array([[136, 129, 119, 140],
       [134, 154, 139, 128],
       [103, 121, 136, 136]]) → 136

array([[121, 121, 152, 128, 119, 144, 121],
       [142, 113, 151, 100, 133, 150, 101],
       [156, 125, 101, 138, 156, 146, 130]]) → 121

array([[116, 118, 146, 116, 113, 150, 127],
       [123, 130, 123, 129, 125, 126, 134],
       [148, 143, 115, 143, 145, 116, 103]]) → 116

array([[128, 116, 126, 126, 120, 142, 135],
       [149, 148, 135, 137, 143, 126, 124],
       [120, 144, 127, 138, 143, 113, 123]]) → 128

array([[135, 132, 113, 145, 111, 131, 139],
       [116, 115, 135, 153, 119, 113, 115],
       [145, 143, 114, 129, 121, 144, 149]]) → 135

array([[123, 131, 117, 113, 127],
       [135, 151, 131, 128, 154],
       [134, 124, 131, 146, 132]]) → 123

array([[132, 117, 126, 153, 109],
       [143, 105, 105, 117, 102],
       [157, 137, 110, 147, 126]]) → 132
---
array([142, 119, 145, 156, 154]) out 142
array([129, 121, 122, 106]) out 129
array([132, 147, 115, 155]) out 132
array([106, 105, 149, 122, 114, 102, 136]) out 106
array([156, 143, 116, 120]) out 156
array([156, 113, 134, 114, 119]) out 156
array([125, 138, 140, 153, 150, 114, 111]) out 125
array([130, 136, 141, 103, 124, 137]) out 130
array([144, 140, 102, 104, 100]) out 144
array([158, 110, 120, 134, 116, 146, 133]) out 158
---
[128 123 135 106 131 122 121] yields 123

[[134 131 132 131]
 [132 125 120 115]
 [155 148 140 136]] yields 131

[[130 121 154 121 132 133]
 [117 127 148 115 122 122]
 [150 114 135 134 146 143]] yields 121

[146 130 118 137 116 135 151] yields 130

[128 117 152 106] yields 117

[104 103 117  99] yields 103

[126 101 115 128 129] yields 101

[[110 116 112 110 106]
 [107 106 106 119 114]] yields 116

[[121 119 137 109 126 127]
 [130 122 124 158 114 117]] yields 119
---
127  127  127  126  128
125  125  125  123  122
104  104  104  101  107
yields 101

150  134  127  122  129
156  140  127  124  129
138  109  127  122  137
yields 122

106  131  122  121
137  118  117  118
105  135  125  125
yields 125

115  122  119  112  109  120
105  138  130  115  105  129
146   99  110  122  135  114
yields 135

144  119  124  149  129  143
114  121  132  117  136  123
143  112  125  150  135  144
yields 135

130  152  127  135  131  121  123
122  158  114  127  132  119  129
141  133  140  140  155  121  117
yields 121
---
[[124 108 105 112]
 [143 133 131 138]]	108

[[139 139 133 153 141 138 150]
 [137 124 125 136 134 121 139]]	141

[[111 130 131 112 114]
 [131 106 115 105 124]]	131

[[107 105 109 135]
 [136  99 122 102]]	105

[[147 110 111 136 144 110]
 [155  99 113 130 148 114]]	136

[[124 135 150 118]
 [124 140 137 119]]	135

[[110 118 146 113 150]
 [145 116 107 106 102]]	146

[[151 111 119 137 107 135 135]
 [137 150 120 136 123 135 125]]	107

[[106 110 109 116 113]
 [128 127 126 128 119]]	109
---
[152 138 128 147 152]
152, 152

[[151 103 118 131 144]
 [121 154 150 144 137]
 [136 128 132 131 126]]
144, 136

[[128 122 126 157 117 126]
 [128 105 135 127 114 110]
 [128 127 136 100 136 125]]
126, 128

[[117 114 154 107]
 [119 153 112 127]]
107, 119

[[135 119 132 112 147 147]
 [117 116 126 131 125 120]
 [116 129 123 144 109 106]]
147, 116

[134 144 128 133 130 107  99]
99, 134

[[150 129 138 136]
 [149 128 138 136]]
136, 149
---
[149 115 128 126 135]
149
[131 123 138 134 120 153 119]
131
[132 113 123 151 119 122]
132
[153 104 117 121 126 151 121]
153
[144 117 125 128 120 103]
144
[117 119 124 128 104 129]
117
[128 130 103 132 128]
128
---
123,113,142,124,111,104
125,107,141,122,121,109
123,107,141,130,128,100
-> 107

102,128,126,135,127
131,126,127,133,129
127,130,129,122,124
-> 126

124,151,112,129,136,134
131,157,118,145,139,145
118,145,130,137,113,129
-> 157

117,123,130,119,138
123,124,140,123,115
126,121,104,127,126
-> 124

127,143,130,115,101,127,127
121,141,127,124,124,128,110
127,110,126,149,145,126,126
-> 141

106,128,117,116,113,126,101
120,125,118,135,117,131,133
124,132,123,103,133,118,98
-> 125

123,144,132,152,121,108
119,98,111,129,137,129
130,156,131,110,114,123
-> 98

108,107,105,138,139,155,127
110,103,102,113,119,119,141
127,134,124,139,129,128,126
-> 103
---
[[118 157 106 128 131 140]
 [126 133 131 135 148 126]] gives 140, 126

[136 102 126 138 139] gives 139, 136

[101 137 121 147 126] gives 126, 101

[118 141 114 108 129 142 154] gives 154, 118

[[122 110 127 142 123]
 [132 141 152 155 116]
 [135 133 153 132 139]] gives 123, 135

[[135 112 103 137 144]
 [109 131 143 125 101]
 [113 110 114 145 135]] gives 144, 113
---
[152 150 118 118 134 153] --> 118
[110 157 124 104] --> 124
[108 135 152 111 131] --> 152
[147 125 140 151 116 129 120] --> 140
[112 111 136 153] --> 136
[157 121 121 129 110 132] --> 121
---
[[103 118 157 105 114 120 110]
 [123 123 134 131 123 124 129]
 [132 123 119 131 128 123 127]] 123

[[114 113 132 147  98 141]
 [109 129 149 138 115 146]
 [104 116 153 144 112 135]] 109

[[148 155 147 130 111 133]
 [126 140 134 121 124 119]
 [134 153 122 123 131 145]] 126

[[132 133 146 116]
 [114 119 115 104]
 [104 155 122 148]] 114

[[117 125 124 117 142]
 [129 145 103 119 124]
 [110 119 115 115 130]] 129

[[130 109 136 121 141 139 118]
 [126 108 139 122 143 134 129]
 [129 129 140 121 129 106 115]] 126

[[147 153 141 133 149]
 [122 152 111 144 127]
 [111 109 140 102 146]] 122

[[133 107 147 135 123 135 145]
 [131 147 122 106 128 141 109]
 [129 136 123 121 128 131 119]] 131

[[131 127 131 128 143]
 [134 117 131 130 157]
 [123 127 127 131 124]] 134

[[135 144 139 115 118 128 114]
 [149 144 142 113 121 133 127]
 [137 147 144 115 110 131 125]] 149
---
array([[126, 145, 135, 133, 134, 115, 101],
       [136, 136, 101, 129, 119, 138, 143],
       [127, 154, 139, 123, 121, 125, 117]]) ==> 133

array([132, 147, 121, 101, 142, 123, 128]) ==> 101

array([[129, 149, 147, 143, 129],
       [122, 154, 154, 143, 134],
       [128, 111, 125, 123, 113]]) ==> 143

array([100, 131, 153, 121, 125, 121]) ==> 121

array([137, 132, 105, 154]) ==> 154

array([138, 150, 110, 119]) ==> 119
